The three nearest rows among all rows above each row, by straight-line distance, nearest first (none for the first four rows):
In the rows, zero is written as 100.
1: [ 78 105 102 108  65  92  78 106 102 114  89  97 107 101 100 101 102  84
  87  96  92  96 105  93  85 100  96  78 139 111  90 104 103  97 103  89
  75  95 101 111  99 111  84  98  97]
2: [ 86  98 111 104  97 102  88 100  96 105 101  95  95 101  92 106 104  88
 107  91  97  89  88  97  90  94  94 122 132 100  93 101 103 100 102 103
  57  94  97  98  92 105  91  97 104]
3: [ 82 117  86 198 111  10 200  99 100 122  37 174 109  89  54  94  92 156
 140  53 114  37  88 102  94 103  60 200 158 110 117 115 115  79  23  42
 148  99 134 101 112  88  54 105  75]
4: [ 96 104 102 107  85  97 103 100 101  96  97 102 105  98 107  97 112  93
  95 108  96 102  95  99  96  93  91  99 117 101  95  89  93 103 111  97
  76  94  95 101  96 108  97 103 109]
5: [ 98  99  95  94  98 107  87  99  95 104  96  95 106  91 102 102 116  90
  99 102  84  98 102  95 106  88  91 112 119  94  96  98 101 105 100 100
  79  90  89 104  85 115  92  97 109] : 4 2 1
6: [114 108 104 101  97  98  75 109 101  90  94  90 100  96 113  99 127 100
  88  92 108  95 102  89  89 103  86 145 119 104 121  94 103 104 102 106
  90 101 106  88  98 116 100 104 101] : 5 4 2
7: [ 94 101 111  85  90  98  92  90 100 126 101  72 101  93  96 111  93  75
  98  99  85 104  92  84 102  94  90 112 125 100  96  94 111 104 103 106
  67 109  75 104  91 115  95  99 110] : 5 2 4
8: [ 83 103  99  98  87 104  83 101  98 100  98 107 108  94 104  90 111  91
  89  98  90 101  93 103  92  99  96 105 120  97 102  98  98 101  89  96
  94  96 105 104  93 102  99  95 100] : 4 5 2
9: [ 87  99 103 105  95  90  90 103 106 102  91 102 101 100 116 106  83  75
 101 100  98  96 104 102  85 104  92 118 115 109 102  98 111  93  97 107
  76 111  86 104  99 112  99 104  99] : 2 4 8
10: [109 105  90 103  88  97 109 114 105 106  98 117  96  96 106 104 108 105
  76 105  97  95  97 100  87 108 109 105 113 101  95  98 103 104  95  94
 117 105  96 109  76  95 117 107  98] : 8 4 5
11: [ 93  98  98 107  89 108  86  89  97 102 106 119 111  93 105 109 112  95
  82  95 104  90 103 100  95  95  94 113 125 105  96  95 104  98 110 104
  90  97 123  90  89 108  94 103  89] : 8 4 5
12: [ 95 109 108  88  89  96  84  99 103 117  99 114 103  91 102  98  88  94
  93  89  79  97 100  89 108  90 100  98 129 100 110  91  92  95  95 102
  70 102  92 106  85 116  86 101 100] : 5 8 4
13: [ 95 103 105  90  95 104 106 102  94 115 101  87 111  93 110  95 104  74
  88 103 102 104  95  93  96  92  90 109 114 104 107  91 107  96  93  88
 106  98  95 105  96 124  95  98  98] : 8 5 4
14: [ 99 102 106 104  84 109 102 101  98 100  80  96  98  95  98 104 110  95
  88 100 107  93  98  92  93  97  99  92 125 103 103  93 108 101 101 101
  86  91  90 111 100 115  96 101  94] : 4 8 5
15: [ 88 101 104  96 102 102 100  97  97 102 103 105 102  96  95 106 100  97
  97  96  95  99 102  98  89 102  96  96  99  93  97  96  98 104  95  97
  95 103  98 100 109  95 102  99 102] : 8 4 14
16: [ 98  99 105  94  89  99  78  94 101 106  93 104 118  97 110 101 100 101
  89  95  92  94  99 104  84  96  96 104 127 106  90 103 102 101 100  96
  95 104 105  90 101 114  93  99 101] : 8 11 4
17: [ 95 104 101 102 109 103  84 101  96  92  94 119  90  97 105 104  75  96
  71 103 109  97  98 105  93  98  93 138 144  98  97  88  97 103 101 101
 110  93 108  88  91 113 106 102 105] : 11 16 8
18: [ 91 111 101 133 105  79  81 101 115 109 100 120  84  94 112 116  57 124
  80 106  73 111  85  87 111 106 113  62  69 109  93 103 106 101 124  89
 124 112 115  80  94  95 104 105  86] : 15 10 16
19: [100 102 107 101  92  84 124  96  99  86  81  87  93 104 111  99 105  74
 130 105  99  97  99  94 106  80  78  93 139 101 105  84  96  98  87  87
 121  82  92 110  89 116  74 105  96] : 13 14 4
20: [ 94 114  97 105  90 103  86 112  94  98  94 100  98  94 108  97 107  96
 101 101 105 100 105  90  94 108  89 123  98 104  99  95 108 102  84 101
 111 104  98  93  73 105 108 106 105] : 8 10 15
21: [ 93 101 101  98  89 109  93 102 101  91  98 101  91  93 103 105 101  90
  91  96  84  96  86  94  98 103  84 112 117 104  94  96 100  98 108  95
  64 106  86 103  97 103  91  97  99] : 4 2 5
22: [ 87  99 100  95  98  87  95 109 100  93  96  93 100 100 109 107 103  91
 104  97  92  91  98 103  94 103  86 105  67  91 103 111  96 100  94  94
 106 114 103  98  99  97 101 101  99] : 15 20 8
23: [100 106 101 105  85 101 103 103  99 101  88 104 108 101 104 110 111  89
  84  91  88  92  99  97  97  98  90  97 129 112  94 101  99  97  96 107
  95 100  92 107  93 117  92  97 102] : 14 4 16
24: [ 96  97 100  98  90  93 102 103 103  98 103 108 104  96 103 109 118  92
  91  95 112  95 106 103  95 103  98 104  96  96 100 105  99 104 100  96
 126 104 116 101 100 110  98  92  96] : 15 22 8
25: [ 97  96  98 101  89  94 101  94 102 104  88  92 106 104  93 108 108  90
  99  96  89 102  93 108 104 102 106  97 104 101 105  86 104  98  98 104
  85  92  85 105 107  99  96  95 107] : 15 4 14
26: [ 92  94 102 102  96 104  99 105  93  97  93  97 100  98  94 106 105  92
  95  92  95  97 104  87  82  94  94 105 107 100  88  95  96 106  95 115
  83 109 103  97  97 115  98 103 110] : 15 4 23
27: [101  98  95  98 110 101  95 100 101  96  83  98 101  96  95  99  86 101
 119 102  93  92 100 100 113  92 100  78  82 104 104 105 100 109 101  93
  96 106  96 105 111  93 101 104 104] : 15 22 25
28: [ 91 108 101 107  87 102  98 108 102 110  87  94 101  93  93  97 107 104
  90  96 112 100 102  98 100 100  87 117  96 100  94  91  99  97  95 105
 108 112 116  97  86 112 105  99 101] : 20 24 26
29: [ 87  98 102  95  82  98  89  97  96 107  95 102 111  92 109 110 115  89
  74  95  88  99  94  96  83  96  91 103 148 102  89  96 105 105 112  99
 102  96  94 102  88 119  86  98 106] : 23 16 8
30: [104  97  98  94  92 110  92 104  93 111  93 105 110  93  99 104 104  97
  81  92  93  96  90  88  94  96  97 119 127 103  90  99  94 104  93 111
  84 101  95 106  85 116  93  99 101] : 23 5 26
31: [ 95 100  98 110 101 102  88 103  89  92 102  98  96 106 106  95 106  95
  88 107 110 109 100  97 100  99  95 115  90 103  91 106  93 102  94  97
 123  97 101 104 104  90 100  98  90] : 24 15 20
32: [101 112  99 111 101 103  96 100  96  83 103  96 101  99 102 102 102  90
  72  98 109 102  93  94 101  93 104 126 103 101  99  94  97 100  97  91
 144  96  83  89  93  98 100 106 112] : 31 20 24
33: [104  98 102 112 102 105  98 100  98 100  95 105 102 103 109 101 116 110
  93 106 122 101 103 103 101 111  95 139  78  95 106 109 100 103  98 103
 145 106 114  90  99 105 110 107 101] : 31 24 28
34: [103 107 102  93  87 105 103  92  96 104  92 104 106  97  98 107  85  84
  89 103  59 106  92  99 101  93  99  81 124  96  90  87  96  99 107  96
  64  86  94  94  89 118  91 108  91] : 12 4 21
35: [ 93  93 106 101  94  96 104  98  97 114  81 107 108  91  96  92 107  93
  82  93  93  96 105  93 103  90  91  98 120 106  91  95 108  99  91 104
 115 102 108 104  98 104 100 103  97] : 23 8 28
36: [ 95 110 108 112 105 105  87  93  93  90  90 116 105  91  90 102  84  94
  97  99 105  87  98 105  81  94  80 106 108 104  91  97  94 100  97 101
 102 105  97  92  98 109  89 108 109] : 15 26 16
37: [ 99 104 105  99 103 106 106  97 102 101 102 109 108  91 102 109 100  89
  86  99  98  97 108  96  96  95  91  86 125 106  93  83  94 105 108 104
  67  91  92 100 106 111  89  96  97] : 4 14 23
38: [ 99 104 103  87  82  91  91  98 101 106 109 117 102 101 109 101 108  95
  94  95  88  97  98  97  74 102  94 110 126 114 109 100  95 110  96  99
 108 102  97  96  93 110  93  92 103] : 16 8 23
39: [ 86 102 111  71  80 121  64  93 106 105  90  93 109  98 101  97 101  77
  96  92  97  96  98 102  84  99  87  90 150 101 101  93 107 110 108 103
  84  86 104 101  83 119  82  98  99] : 29 16 1
40: [100 104 107  91  81  99  96 100 104  99  83  80  89  99 100 105 103  83
 101 101  97 101  98  99  96  93  87 115 103 109 106  92 107  94 105 113
 102 123  93 101  91 112 102  97 102] : 28 26 9
41: [ 99 103 113  97  89 105  88  99  93 108  99  97  98 102  88 112  97  77
  91 104  84 102 101  92  97  95  83 125 114 102 102  92 104  97 104  98
  82 102  96  92  87 105  93 100 102] : 21 5 2
42: [ 87 107  96  99  80 117  94 103  96 106 102  93 108  89 101  99 103  87
  94  96  83 102  97  92  96  95  85 117 121 105 105  94 100  97  99 108
  70 104  89  91  88 104  89 105  99] : 21 41 5
43: [ 98 106 106 105  98  99  86 105 100  96  87  93 107  88 103 110 108 101
  90 104 111  99 102  93  95 100  95 109 112 100 100 104  97 101  94 107
 102 110  98  93  90 106  94 100  97] : 28 20 26
44: [ 97 102 111 122  88 107  89  96 110  96  92 107 109  93  93 102 112  87
  97  93 100  94 102 102  89  93  90 117 113  99 100 105  98 102 111  90
  86  90 101  98  93 108  89 106  95] : 4 11 8
45: [ 89 102 104 109  91 109  92  98 101  89  96 102 103  94  88 108 105  99
  86 100 108  89 108  92 103 103  93 113 106  99  90  99  94  95 109 104
  91 114 102 100  84 116 108 106  97] : 43 28 26
46: [ 94 104 103 100  84 101  85 101  94 106  94 105 105  92 103  97 101  98
  88 103  96 103 104 107  87  98  99 100 113 100 104  93 102  95 102  97
  83 103  93 100  91 103  98 102 100] : 8 4 16
47: [ 98 101  96  88  88  96  90  96  93  94 100 114  95 107  99 111 113 100
  89  99 118 102  98  92  97  99 105 118 108 102 105 102 103  92 101  91
 124 101 107 105  83 127  99  96  98] : 24 43 28
48: [ 87 100 101  91  75 104  79  93  95 112 104  95 104  87 108 109 101  61
  81  98  71  96  93  96  87  87  82  70 141 106  85  83 100  97 105 109
  42  87  89 105  96 127  82 103 103] : 34 1 37
49: [ 94 104  98  98  85 100 115 102 101 111 100 111 107 106 112  92 108 101
  97 102 100 102  93  95  97 103 101  99 112  97 101  94 109 101 102  97
  82  81  91 106  91 100 106 104  99] : 4 46 14
50: [ 99 100  97  92  96  83  95  98  98  91  91 107 107  97 105 109 111  99
  87  95 113  95 109  96  99 106 101 101 106  99  99  93  99 101 101  98
 101 102 101  95 101 104 100 105  90] : 43 24 15
51: [114 105 106 107  89  98 105 104 101  92 114 115  97  87  99  91 133 125
  87  87 125 101 103  99  99 109 103 121 103  93 110 107  98  99  94 101
 138  99 109 109 104 104 104 102  96] : 24 33 47
52: [ 90 100  97  96  84 102  78  99  92 110  98 101 104  96  95 110 113  92
 104  91  96 100  99 102 102  99  96  92 116 100  90  92 103 102 100  94
 110  98 106 102 106 109  83 102 101] : 8 16 15
53: [ 91 100 107  90  92 111  75  96  99 107  80  80  99  89  83 106  93  53
  96 104  61  91  95  88  87  87  90  80 151  98  99  89 116  96 107 105
  35 103  75 101  90 112  86  96 100] : 48 7 34
54: [ 95 105 100  97  92  99 105  92  97 112  98 103  91  89 101 105 104  86
  92 105  92  94  88  98 100  99  97 123 111 109  92  99  96 101  92 102
  98 102  95  97  92 112  89  99 102] : 30 41 23
55: [111  97 105 125 102 103  65 104 103  91  94 126 103 105 105  92 138 100
 107  87  97 109  88  98 120  77 116 129 116 104 109 114 107  95  93 107
  40  86  89 118  95  93 107  95 101] : 2 5 44
56: [ 95 104 104 106  90  90  87  93 100 109  92  94 103 104  89 104  88  85
 108 102  90  94  99  89 106  88  84 118 137 106  97 100  99 103 107  96
  77 100  82 114  98  98  93  95  99] : 2 41 21
57: [102  99 113  78  87 115  93  88  98 100  87  86  93  96  89  99  87  65
  92  93  65 109  92  86  99  89  75  99 158 113 114  96 112  94  97 113
  60 108  76 104  93 120  85 102  98] : 53 7 42
58: [ 98 105 101 100  89 109  90 103 108 106  88 104 106 100  98  95  99 102
  91 101  97  96  94  95  90  96  95  90 123 108  86  98 113  93 104 102
  85  99  98 100 102 104  99 100  97] : 46 14 16
59: [ 98 102 103 110  84  93  95  90 101 113  98  85 106  97  97 105  93 104
  95  93  93 104 103  98 107  92  79 103 114 103  97  92 107  98 108  96
  80  87  91  98  90 113 102  98  99] : 4 46 5
60: [108  98 110 106  87 101  87 106  94  91 100 113 105 100  96  97 101  97
  85 100 107  90  99 102 104 102  96  96  99  98  89  87  99 103  92 102
  91 103  86 105  96  98  98  95 104] : 46 15 50
61: [ 90  99  98  93 102  86  80 101 101  91  99 108 101  98 106 104 112 107
 101  99 103  99  94  91 104  95  97 113 137  93 105  90 102 104 107 117
 101  99  97 102  99 100  96 101  90] : 50 43 8
62: [100  96  94  93  89  92  78 114  94  95  91 110  99  91 100 105 121 102
  92 104 112  91 105 100 104 110  90 102 112  98 101  97  93  90  90 109
 119 113 105 102  94 105 110 104  92] : 50 43 24
63: [ 88 101 105  99  88 104  75  91  96 109  96  92  96 106  92  99  84  80
 105  98  77  92  95  94  93  90  86 116 135 102  93  88 107  99 109 102
  70  85  89 103  97 117  89  99 100] : 56 2 41
64: [108 101 107 115  84 120 101 100 108 102 103 111 110  93 107 108  94  90
  76 101  84  97  98 104  82  99  95  93 120 103  77  89 106  95 104 116
  61  91 102 104 115 110 106  96 107] : 37 58 4
65: [ 88 103 103  89  94 103  87  98  95 106  92 108 106  95  98 104  79  87
  89  99  83  96 105  97  80  85  94  96  93 107 101  93  92  89 110 102
 102  79  80  92 104 100  97  95 101] : 15 46 36
66: [106 103 105 107 100  97  94  97 100  99  96 120 106 104 113 102 106  93
  88  99 112 103  98 101  92 101  87 120 104  98 106  97  99 100 111  88
 117  96 104 103  91 107 101  98 100] : 24 47 50
67: [115 104 105  93  82  94  95  95  98  85  81 112 105  91  99 105  97  85
  89 108  66  98  92  99  97  90  96 114 134 102  84  93 109  96  91 100
  74  91  79 107 106 107  77  97  87] : 21 34 23
68: [101 105 110  93  93 103  80  97  99 100 107  79 102  88  84 103  79  70
 102 104  75 105  94  90  92  96  88  64 138  99  88 103 110 107 110 100
  44  87  72  99  86 111  91  93 101] : 53 48 34
69: [101  95  94 112  96  89  95 100 101  84 115 100 106  98 115 102 106 101
  93  96 102 101 104  96  94 103 102 119  86 102  88  88 100  98  93  98
 118  99 106  90  93  97 105 103 100] : 31 24 50
70: [109 108  93 102  90  98  69 105  94 104 113  96 109 102 109 103 114 105
  84 106 114  89 105  96 101  90  99 125  97 111  92  89  88  99  89 103
 128 100 108 105  89 103 104  91  94] : 31 69 62
71: [106 102  95 116  83  90  99 102  91 112 105  91 103  91 102  88 106 105
  93 100 110  95 100  97 102 102  85 111 120 105 106  99  92 100  99 103
 112  98 114  95  81 112  96 106  98] : 28 43 20
72: [114 103 102 112  97  95 106 109 100  90 104 101  94  94 110 102 115 130
  96  99 128 100  95  96  93 104  92 121  87 101  96 102  99  96  92  95
 135 114 113  90  80  98 110  98  99] : 33 51 69
73: [ 79 102 113  79  99 103  84  95  98 119  81  82 104  91  85 114  87  68
  96 101  61  88  83  92  96  88  92  84 158 109  92  81 117  88 110 101
  20  99  72  92  94 120  79 102 106] : 53 48 68
74: [ 85 103 105  91  84 106  98  98  95 116  81  74  96  96  83  95  94  84
  93 102  87 103  98  88  94  83  85  93 124  94  97  99 109 100 109  98
  68 110  77  92 101 114  86 100  99] : 7 42 63
75: [101  97 107 100  92 107  88  96  96  97  91  93 108  95  90 101  90  84
  94 100  83 104 101  94  85  89  96 106 119 108  97  96 103  93 113 102
  77 105  98  97  89 111  97  91  97] : 41 46 58
76: [ 95  98 102 101  84 100  85  99  87  89  99 103 103  98 106 107 103  87
  85  95 116  95 100 100  92  97  93 107 115  98 103  96 101  97 107  90
  96  95  92 106  92 116 102  97  90] : 46 50 14
77: [ 96 111 107 104  83 107  85  97  92 115  84 109  91  89 103 103 105  96
  85 111  94  92 101  97  88  99 102  98 129  98  93 100 103 101 105 103
  95 105  95  98 104 113  94 101 101] : 46 58 14
78: [ 94 101 111  81  83  95  97  93  99 112  81 103 106  98  98 112  94  87
  96  96  95 104  94  89  91  96  81  94 130  96  78  94 108 102 111 113
  76 104  84  92  92 110  79  96 100] : 74 58 75
79: [103 102 103 108 105 109  99  93  95  98  89 113  95  94  95 108 111  99
  92 103 104 100 100  98  91  97  91 129 118 109  94 102  95  94 104  90
 106  96  97  97  92 109 102  95 103] : 66 54 43
80: [ 86 102 102  80  75  94 103 100 105 106  90 112 105  97  96 102  95  67
 101  92  74 100  85  88  93  82  76  65 154 102  83  94 107 102 111 103
  37  92  78  97  90 120  90 101  99] : 48 68 53
81: [ 95 106 111  89  83  92 108 100  96  99 100 101 100  98 100 103  97  91
  93 113 100 100  98  87 100  91 105  89 113 105 112  94 112  93  99  97
  96 100  92 102  93 122 101  96  96] : 14 13 46
82: [ 91  99  98 101 102 100 100  93  99 100 106  93 110 100  92  99  81  80
 103  96  69  95  92 100 102  97  74  75 117  97 107  88 111 103 101 104
  41  90  79  94 111 107  93 103 111] : 68 34 37
83: [111  91 104 108  90  89  94  97  97  94 125 108 105  90  99 103 112 116
  92 103 104  88 104 100  85 105 101 130 103 102  93 101  95  98 111  96
 138 111 105  97 105 108 104 100  93] : 69 24 51
84: [106 110 103  98  95  84  99  94 100 109 102  94 100  95  96 114 113  90
 101 107  89  94 100  96  98 101  84 124 122 102  96  94 109 102  93 108
  98  98  96  95  91 109 102 104  89] : 54 41 43
85: [103  96 103 101  90 106  93 102 101  91  87 110 102  91 111 102 116 104
  84 100 100 101 104  92  97  92 107 144  99 102 104 101 111 101 104  90
 101 106  99  99 107 101  92  99  96] : 79 66 43
86: [108  95  98 113 102  96  91 107  97  85 112 113  97  99 103 111 103 104
 104  94 118  96 106  98  98 105 103 142  86 104  97 104  99  94  92  96
 116 101 107 105  94  97 111 100  97] : 69 31 33
87: [ 98 123 111  74  70 108  63  87  95 122  83  90 101  88  90 102  64  45
 102 108  72 103  97  99  92  78  58  90 166  97 120  83 102  97 127  95
  75 104  56 113  88 132  60  96 110] : 57 53 63
88: [ 89 102 104  86  93 104  97  92  96 108  96  95 107  89  93 109  97  75
 105  99  94  94  98  98  96  98  89  80 127 106  94  93 104  97 116 105
  53  98  99 110  97 117  87  97 104] : 37 78 75
89: [ 86  95  99  88  90 107  75  92 100  97  92  99 109  91  97  93  96  78
  94  97  83  91  97  96  99  89  96  96 138 101  97  99 113  98 117  99
  73  92  93 105  95 111  90  94  95] : 63 75 88
90: [ 93 103 113  82  86 100  91  94  98 119  96  93 103 101  89 113  92  75
  91 105  77  90  96 103  94  81  85  69 133 101  97  96 107 101  99  87
  54  91  92  95 109 119  89 104 106] : 88 48 34
91: [ 81 104 104  96  91 109  89 105 101  95  96  89 103  90  95 112  97  81
  97  92  81  94  94  94  94  89  87 104 122 106  96  94 102  92 105  93
  79 105  90  97 105 116  91 103  97] : 21 75 42
92: [ 95 102 107 101  98  97  92 104  93  98 104 117 100  88  95 101 110  98
  92 107  91 100  95  99  90  85  98 102 119  92  92  95 100  96 102  95
  94  96  92 106  93 115  91  96  99] : 46 8 4
93: [ 90 103 109  99  93 102  98  94 100 102  94 103 106  89  93 109 112  95
  76 105  82  96 106  89  94 100  87  95 134 104  83 103 106  94 106  99
  96  97  88  95  98 114  91 100 102] : 23 29 77
94: [ 99 102 101  99  98  95 105  93 105 100  97 103 106  93 105 105 109  93
  97 103  89 101  93 101  96  97 101 110 105 104  97  87 103 106 110  96
  82 103  86 109 103 108 102  94 101] : 4 25 15
95: [120 104  95 127 100  90  85 107  98  82  97 133 104 102 125  92 124 139
  79  95 138 105 110  99 100 114 113 160  71 107 101 107  93  91  74  98
 190 109 137 105  91  99 101  99  89] : 33 72 51
96: [108 103  88 108 102  90  96 100  88  87  95 116  98  94 101 108 125 110
  78  93 116  92 105 101  98 101  91 148  88 102 103 100 101  94  87  96
 159 101 103  92  83  99 106 101  94] : 33 72 86
97: [102 106  98  96  96 105  95 102 100  98 109 119 103 103 102 103 108 112
  82  97 113 105  96  99  90  99  99 111  77 110 104  99  96 102  96  97
 115 101 109 112 106  95  99  97 101] : 31 24 66
98: [ 92 108 109  84  91  93  87 101 109 113  87 102 100  97  88 100  85  85
  97 104  69  95  94 102  92  88  91  83 141 100 102  91 102  98 101 107
  55  99  77  96  95 111  91 102 102] : 90 12 34
99: [ 88 104 102 101  82 100  88  99  99  99  86 103  98  95  92 103  93  72
  98 105  79  99  92  97  90  81  93  95 125 104  91  94 110  95 100  93
  67 106  85 105  95 109  94 100  96] : 91 75 89
